Below is a small trained network, with its code and all its weights. Each question gives an input and a class and asks what happens when units are switched off, that is, made to give their printed mean instead of their output.

import numpy as np


def w(rows, s, z=0):
    codes = np.array(rows[::2]) - 128.0
    scale = np.full(codes.shape[1], s)
    scale[-1] = z or s
    return codes * scale


def norm(h):
    return h / np.sqrt((h * h).mean(-1, keepdims=True) + 1e-5)


def f(y):
    return np.maximum(y, 0)


def log_softmax(a):
    a = a - a.max(-1, keepdims=True)
    return a - np.log(np.exp(a).sum(-1, keepdims=True))


def net(x, mask):
    res = np.array(x, float).reshape(1, 4) / 4 @ E
    u = 0
    for l in range(4):
        y = f(norm(res) @ A[l][:, :-1].T + A[l][:, -1])
        res = res + np.where(mask[u : u + 6], y, B[l][:, -1]) @ B[l][:, :-1]
        u += 6
    return log_softmax(norm(res)[-1] @ U[:, :-1].T + U[:, -1])


A, B = {}, {}
E = w([
[132,189,54,123,114,225],'x0',
[231,166,94,111,139,10],'x1',
[57,141,3,143,34,73],'x2',
[80,223,179,201,97,74],'x3',
],0.006)
A[0] = w([
[63,152,182,112,67,137,167],'0.n1',
[153,119,101,90,156,203,108],'0.n2',
[186,111,166,96,149,74,189],'0.n3',
[117,130,171,129,93,81,22],'0.n4',
[201,152,64,124,8,182,122],'0.n5',
[66,103,43,117,68,155,2],'0.n6',
],0.011,0.0023)
B[0] = w([
[96,206,83,149,76,143,219],'0.n1',
[145,208,167,147,148,144,228],'0.n2',
[124,142,187,88,140,34,254],'0.n3',
[245,185,88,134,180,176,177],'0.n4',
[42,216,115,49,159,60,226],'0.n5',
[33,2,157,153,123,69,229],'0.n6',
],0.0063,0.0055)
A[1] = w([
[163,129,113,115,69,93,86],'1.n1',
[49,254,182,102,183,184,201],'1.n2',
[156,131,79,91,236,122,47],'1.n3',
[245,61,227,77,186,26,254],'1.n4',
[193,29,144,117,161,223,189],'1.n5',
[128,158,157,131,190,222,105],'1.n6',
],0.0074,0.0036)
B[1] = w([
[132,156,164,128,93,153,140],'1.n1',
[201,93,138,126,137,155,236],'1.n2',
[145,118,142,86,139,144,145],'1.n3',
[11,180,153,116,162,100,255],'1.n4',
[155,181,91,160,124,94,160],'1.n5',
[134,91,166,174,119,149,168],'1.n6',
],0.012,0.0099)
A[2] = w([
[179,194,69,211,205,170,136],'2.n1',
[97,3,123,144,56,107,2],'2.n2',
[117,71,82,205,187,147,24],'2.n3',
[139,91,85,33,207,195,148],'2.n4',
[120,147,109,115,114,142,53],'2.n5',
[142,188,160,144,60,79,143],'2.n6',
],0.0066,0.0037)
B[2] = w([
[126,109,98,152,1,125,253],'2.n1',
[114,95,52,160,105,137,173],'2.n2',
[39,119,175,87,135,164,138],'2.n3',
[237,134,123,74,129,196,185],'2.n4',
[71,112,159,135,141,207,129],'2.n5',
[212,182,110,154,152,175,254],'2.n6',
],0.0097,0.0029)
A[3] = w([
[102,62,147,84,157,165,89],'3.n1',
[167,133,149,75,220,77,213],'3.n2',
[152,65,214,147,149,201,93],'3.n3',
[137,129,108,59,59,15,1],'3.n4',
[75,130,2,113,58,189,171],'3.n5',
[104,232,72,136,142,19,88],'3.n6',
],0.0086,0.0027)
B[3] = w([
[197,200,154,184,169,165,143],'3.n1',
[59,114,87,101,221,84,213],'3.n2',
[169,101,226,119,129,111,187],'3.n3',
[66,158,215,166,113,203,166],'3.n4',
[127,142,165,134,183,68,201],'3.n5',
[116,254,146,146,154,211,253],'3.n6',
],0.0093,0.0077)
U = w([
[76,215,146,136,194,114,214],'0',
[200,76,224,128,154,167,54],'1',
[193,103,58,9,176,138,2],'2',
[74,42,55,169,91,59,62],'3',
[235,164,126,185,47,156,128],'4',
],0.015,0.0039)

Each question gives the input, the list of numbers given to net, and the class t.
The units are the neurons (one row each of A and B). Each row of codes is followed by its name. A weight is (code - 128) times the scale printed after its matrix; where a second scale follows, it is the last column's (A, B and U).
mask holds one flag per neuron, layer by layer. A switched-off neuron (its flag False) gives its mean, the last column of its row in B, instead of its output. The means were averaged over made-up inputs and are rounded, as every weight is.
A unit's drop is (log p(t) with every unit on - log p(t) with that unit switched off) / (log p(t) with every unit on - log p(t) with every unit switched off).
The circuit of an input: a set's keep is (log p(t) with only the set's units on - log p(t) with every unit switched off) / (log p(t) with every unit on - log p(t) with every unit switched off). Starting from the 12 units with the biggest drops (on a tie, the unit counted first), units are removed one at a time, each time the one whose removal leaves the highest keep (on an exact tie, the one counted first), for as long as the keep stays at least 0.8.
units of the circuit, in order: the units of the circuit, biggest drop first
top k neurons: the k neurons with the biggest drops, biggest first
k most important neurons of layer l: the k neurons of layer l with the biggest drops, biggest first
drop when u is switched off: that unit's drop, to one decimal
input [-4,-5,5,1], class 3: units of the circuit, in order : [1.n4 3.n6]
input [-4,-5,1,2], class 4: units of the circuit, in order : [1.n4 0.n1 3.n2]
input [3,0,-6,0], class 1: top 2 neurons : [1.n2 0.n2]
input [7,-4,-8,-7], class 4: top neuron : [1.n5]
input [7,-2,-1,6], class 4: units of the circuit, in order : [1.n4 1.n2]
input [1,-6,6,2], class 3: units of the circuit, in order : [0.n6 1.n4]
input [1,-6,-4,-8], class 1: top 2 neurons : [1.n6 3.n3]
input [4,-4,1,-1], class 1: top 4 neurons : [1.n4 1.n2 0.n2 0.n6]
input [4,2,-7,5], class 1: 2 most important neurons of layer 3 : [3.n3 3.n6]
input [5,-8,7,-7], class 3: top 3 neurons : [0.n6 3.n6 1.n4]
input [6,-1,-2,0], class 4: 3 most important neurons of layer 0 : [0.n3 0.n2 0.n6]
input [7,-1,-8,3], class 1: 2 most important neurons of layer 1 : [1.n6 1.n2]
input [0,-7,-4,-1], class 4: 2 most important neurons of layer 1 : [1.n4 1.n5]
input [4,0,-1,-5], class 2: units of the circuit, in order : [2.n4]
input [0,-3,-8,1], class 1: top 2 neurons : [1.n2 1.n6]
input [7,-6,-8,0], class 4: 2 most important neurons of layer 1 : [1.n5 1.n4]
input [4,-8,-2,2], class 1: drop when 3.n3 is switched off : 0.1
input [-5,-6,2,-6], class 3: drop when 3.n6 is switched off : 0.5
input [1,3,3,7], class 4: drop when 1.n4 is switched off : 0.4
input [1,-7,-3,-2], class 4: most important neuron of layer 2 : [2.n1]
